Each row is followed by its class.
[  6   2   2   0  -9   0   2   7   2  -3   2   9 -13 -14   5 -13   9  -1
  -1   0  -3  10   1   6   2   7  -2   2   3  11  12   0   8  -7  -2   0
   0 -11   9   1   3   7  12  -7  -2  -1   3   2   0   1   2  -2   4  -3
  -9  -3  12  -5   3   2   2  -1   2   3   2  -1  11  11   3  -2  -1   1
  -3  14  -6   1  -6   0   1   1  -7   2  -2  -1   0  -6   2   2  -6   1
  -1   0  -4   4 -12  -5   6  -3  11   0  -5  -4  -3] => k835
[ 13  -2  -5  -4 -17   3   7   5  -3   2  -2   3  10   1   0  -6   5   0
   0  -4  -4 -34  -1  -4   5   4   5   0   9  11  -2   6  -3   6  -3 -25
   0  14 -13   4 -11   2 -11   0  -3   4  -4  -5   0   4  -4  -6  -4   2
  14  -2 -21  -5   0   2  -2  -1 -17   7  -1   3  -4 -13  -2   1  -3  -2
  -4   0   5   2   1  -2   0  -9   8  -8   0  16   1  -2   1  -4  -1   2
   0   2   0   4   9  -2   2   1  -9   2  -3   7   7] => k355
[ -4  -2  -2  -2  -5   2  -2   4   8   1   4  -5  -4   7  -2  10   0  -4
  -1   3   1  -9   1  -4   0  -2  -7   8   3  -4  -2  -1  -1 -10  -1   3
  -3   7   7   3   3  -4   0   1  -1   0  -1   3   4   0   1   4  -1  -6
   0   5   7  -4  -4   0  -3   0  -5  -4  -1   4 -11  -2  -2  -4   1   2
  -1   3  -5   0   9   0   8   3  -8   0   1  -4  -7  -2  -8   0   0   1
   1  -1  -2  12  11 -15  -1   0   4   2  -6   1  -1] => k355
[ -7   0  -4  -2  -2  -7   1   0  -5   3  -7  -9  12   2   1   2   1  -1
   1  -6  -7 -14   4  -3   1   1   5   1   3   2  12   7  -6  17  -2 -13
  -2  -1  -9   1 -11  -1  -7   3  -2  -4  -3   0  -3   1   4   3   3  -1
  21   2 -12   2  -1  -1  -1   2  -6  -2   2   3   1  -3  -4  -1  11  -7
   2   8  10   1  -1   1   1  -5  10  -2   0  -5   3   2   4  -4  -1   1
   2  -4  -1   3   5   2  -3  -3  -1  -3   3   8   5] => k355
[ 10   1   3   0   6   5   2   2  -4   2  -4   5   6 -21   5 -14   8   7
   5   2  -2   8   2   3   2   7   3  -3   1   9  -5   9   5 -11  -2  -7
   1   3  -6  -4 -15   3  -4  -7   2   4  -2   3  -8   4   1  -1  -1   6
  -4 -11  -8  -5   4   3   1   1  -6   3   0  -3  11  -9   7  -3  -2   5
  -3  -4  11   0 -10   0   0  -8  10   4   0  10   7   2   7   0   5   1
   1   1  -1   5 -11   6  -3   2  -5  -1   2   1  11] => k835
[ -8   7   2  -4   7  -4   6   0  -2  -3  -1   4   6   3   5  -1  13   2
  -3   3  -6 -12   7  -5   2   6  -4   5  -5   8   5   7   1  30   0  -3
  -1 -11  -2  -1 -14   0 -16  -4  -2   7   2  -3   0   6  -4  -1   0  -3
  18   2   1  -2  -1  -6   1   4 -12  -5   5  -7  -5   0  -2   5   1   2
   2   6   4   4  -2   2  -2  -3   8   8   1   7   3   1   0  -4   1   2
  -4  -6  -1  18   9  -4   1  13   8  -3  -4   1  13] => k835
[  2  -2  -2  -4 -13  -5   3  -2   0  -5  -1   2   6   8  -2   5   0   2
  -3  -1  -1 -27  -4  -9   6   0   2   5   6  -3   7   7  -6   2  -1 -20
  -1  10  -1   2 -10   3   2   2   3   1  -1  -7   2   5  -3   0   6  -2
  13   3  -8  -2   2  -3   0   4 -15   1   0   7  -8  -4  -4   0   0  -4
   1   0   0   1   3   2   0  -2   2  -1   0   9   0   0  -1  -2  -4   2
  -8  -3   0   2   7 -15   6   2  -2   2  -5   4   4] => k835
[ -1   1   6   2   8   4  -2  -4  -2   0  -5   4   6   0  -3   6  -5   0
   6  -3   6 -11   1  -7   4  -1   0   0   0  -3  -8  -1   2   8   0   9
  -5   7  -4  -1   2  -9 -14   1   0  -1   4  -4   3   3  -7  -2  -1   4
   2  -2  -1  -4  -1  -1   1   1  -4   0  -1  12 -10 -10  -4   3   2  10
   2  -9   2   0   5  -1   0  -6   4  -2   1   4   1   5   0   3   6   0
  -2  -3   0  -3  10   4  -6   5  -4  -1  -1   5  -1] => k355
[ -4   3  -1  -2  13  -6  -1  -3   0  -1   0 -10  -1   5   0   5  -6   2
  -1   0  -1   6   1   0   0  -5  -4   4  -6  -5   8   5   1  17   1  -5
   1  -2  -2   1  -3 -18   0   1  -1   0  -1   1   8  -2  -3  -2  -2   2
   5   0   2   2   1  -7  -3   1  -2  -1   2   0  -5  -7  -4   5  -2  -4
  -6   4   0   1   4  -1  -2   1   4   1   1   0  -1  -1  -2  -1  -1  -2
   1  -2   1  -1  -3   1  -2  -1   7  -1   3  -2  11] => k355
[ -9   3   8  -2  22   0  -7  -5  -2  -4  -1 -11  12  12  -1  10  -5   3
  15   0   3  -2   1  -4   1  -5  -7   5 -13 -10  -4   8  -4  25   3  -1
   4   5  -7  -3  -7 -15 -18   5   0   5   0   4   4  -1  -5  -1   3   5
   7  -1  -7   2  -4  -2   2   3  -3  -2   1   1 -12 -12  -5   3  -4   0
   1  -1   8  -3   2   0   2  -4   9   4   0   6   1  -1  -2  -1  11  -2
   2  -2   6   2   6   4  -7   4  -4   0   5   1  15] => k835
[ 11  -1 -13  13  -7   8  10   5 -17   4 -15   7  -4 -19   4 -24  -5   6
   6  -7  -7  18   7   3   2   3  27 -16  -2  17   4  -2  -4   6  -4 -18
  -1  -9 -23  -8   0  17  17   1  -2  -6   0  15 -14  -6  12   2   1  13
  -7  -8 -32  12   2   2   1  -7   8  13   4  -4  37 -10   5  -8   4  -3
   2   8   3   0  -7   3   0  -2  17  -4  -1  -7  12   4   9  -5  -2   3
   0  12  -8 -16 -20  13   7 -14  -5   5  16  -2  -2] => k835
[ -9   9   6  -3   4  -7   2  -3   5  -6   4  -7  -8   1   5  -1  11  -2
  -5   2   0   9   5   6   3   9  -9   5  -6  12   7   3   1  16   0  -2
   1 -17   7  -1  -1  -3  -5  -1  -2   3  -1   0   1  -1  -1   0   1   0
   6  -2  10  -3  -1  -2   4   0   2  -3   1  -1  -6   7   1   4  -3  -4
  -1  11  -3   4  -4  -2   0   4  -2   3  -2   3   2  -1  -7   0  -1  -2
   0  -4   7   9   2 -11   4   0  15  -2   0  -4  10] => k835
[  1  -3  -5  -3  -2  -2   3   5  -3  -1  -6   2   7   0   0  -1   4   2
   0  -2  -3 -14   3  -7   3   0   1  -3   0   6  -3   5   0  13   1   4
   1  -5  -4  -1  -2   4 -12  -2  -2   1  -1  -2  -3   2   0  -2  -4  -3
  12   7  -2  -9  -1  -3   0   1  -6  -3  -2  -2   2  -1   0   0  -1   3
   1  -3   2  -1   5   1   0  -7  13   1   0   0   4  -1   2   1  -2   1
   0  -5  -2   9   9  -2   1   3  -2   0  -2   5  -1] => k835
[ 11  -2   4   0   4   6   2   4   0   3   3   2  14  -6   0  -5   2   6
   3   0  -4 -13  -1  -1   1   1   0   1   0  -3   7  12   2  13  -4 -23
  -2  22  -5  -4 -20  -3   1   2   0   5  -2   2  -3   2  -6  -7  -2   9
  -6  -7  -3  -2   1   2   2   2 -14   6   0   2 -10 -10  -4  -1   2   0
  -4  -3   5   3  -3   0   0 -11   7  11   0  15   5   0   4  -3   4   4
  -4   1   1   3 -10   3  -3   2   0   2  -3   2  13] => k355
[ -6   2  -2  -6  -6  -9  14   4  -9   0  -9  -4  30 -12   8  -8   5   9
  -1   0 -10 -28   5  -9   3   9   9   6  -3   8  10  25   7  29  -7  -7
  -1 -12   3 -11 -23  16  -8  -4  -1   1   8  -5 -18   8  -7  -2  -6  -3
  15  -2  10 -13   7 -10   2  -2 -33  -2  -3   1   4  16  -5  -6   0   3
   6 -12   6  -2  -9   3   5 -18  12   8  -2   0   6   2  13   1   4   1
  -5 -10  -3  20   0   2   1   0   0  -1  -9  17   8] => k835
[ -6   1   2  -3  -1  -4  -2  -2   7  -2   7 -14   5   7   2   7   3   0
  -5   5  -6  -7  -5   2   3   6 -14  10   1 -13   6   6  -1  11  -1 -19
  -3   9   4   7 -17  -4  -2   3   0   4  -3   1   0   0  -3   2  -3   0
   7   4   4   4  -1   3   1   3 -11   1  -3   1 -15   2  -4   1   5 -11
  -2  12  -1   4  -1  -4   0   4  -3   5  -1   7  -2   2  -5  -3   0   1
   2  -4   1  11   1  -4  -3   3   6  -8  -5  -6  14] => k355
[  9   1   3  -3  -8   4   0   6   5  -4   0  13  -3  -9   0 -15   9   2
  -3   1   2  -5  -4   1  -1   4   2  -1   0  16  -5   2   8   3  -2   8
  -1  -5   7   0   3   6  -7 -10   3   3   2  -7  -1   6  -1  -1  -2  -5
  -4  -2  11 -16   0  -1  -2  -2  -4  -1   1   1   1   6   3  -5   0  10
  -2  -2  -3   1  -3   2   2  -4  -1   1   0   4   2   1   0   0  -3  -4
  -1  -4  -3  11   4  -5   4   3   1   6  -9   8  -1] => k835
[ 13   0  -5  -1 -11  -7   1   1  -1  -2   5  -3  -1   9  -6  -7  -6  -1
  -1  -3   2 -24  -4  -4   3  -1   5  -2   5  -2  10   0  -6   0   1 -35
  -6  15 -10   3  -6  -6  14   8   1   3 -10  -1   7  -4  -1   2  -2   2
   9   4 -16   7  -2  -2   0   0  -7   9   2   6 -11 -17  -2   5   5  -8
  -1   0   2   1   1   3  -5   1   1  -4  -1  19   3  -1  -2  -5 -10  -5
   1   5  -1  -2  -1   1   1  -5   3 -11   2   0   4] => k355
[  7   4  -4  -1 -15  -2   6   6   0  -3   0   1  -5 -14   3 -12   8   0
   0   3  -4   1   0   8   0  10   2   3  -1  11  14   6   5  -1   2 -17
  -2  -3   6  -9  -5  11  15  -5  -1   0  -6   0  -6   2   1  -3   0   1
  -5  -3  -1   1  -2   1  -1  -3  -3   2  -3   1   9   8   3  -3   2  -3
  -4   4  -4   3  -5   2   0  -3  -1   2  -2   4   1   1   1  -1  -5   1
  -2   1  -6   5 -15  -5   3  -4   8   1  -5   0   1] => k835
[ -3   5   3  -6   1  -4   4   6  -1  -5  -6   8   4   0   0  -1  14   1
  -1   5   1 -15   3  -7  -2   7  -8   4  -3  14  -8   8   7  10  -1  32
   1 -24   8  -5   3   2 -22 -12   1   5   3 -11   0   5  -7  -2  -1  -4
  11   2  21 -27   1 -10   0   3 -10  -7  -1  -3  -9   9   1   2  -3  18
   3  -5   4   4  -1   0   5 -15   1   5  -2   5  -1  -2  -1   6   1   2
   0 -15   3  21  18 -12   8   4   4   0  -8  16   4] => k835
[  7  -2  -3  -1  -8   0  -1  -1   4   0   5  -4   5   9  -4   4   1  -2
  -2  -1   0 -22  -4  -3   2  -2  -3   4   7  -7   2   0  -5  -4   1 -22
  -1  21  -8   4  -4  -9   5   4  -2  -1   0  -3   6  -5  -3  -3  -2   1
   7  -2 -11   6  -2  -1   0   0  -6   5   1   4 -12  -8  -1   2   3 -10
  -4   2   0   0   4   1  -1   1  -1  -3  -2  14   0  -1  -3  -6  -3   2
   1   4   1   1   4  -1  -1   2  -2   2   0  -4   4] => k355
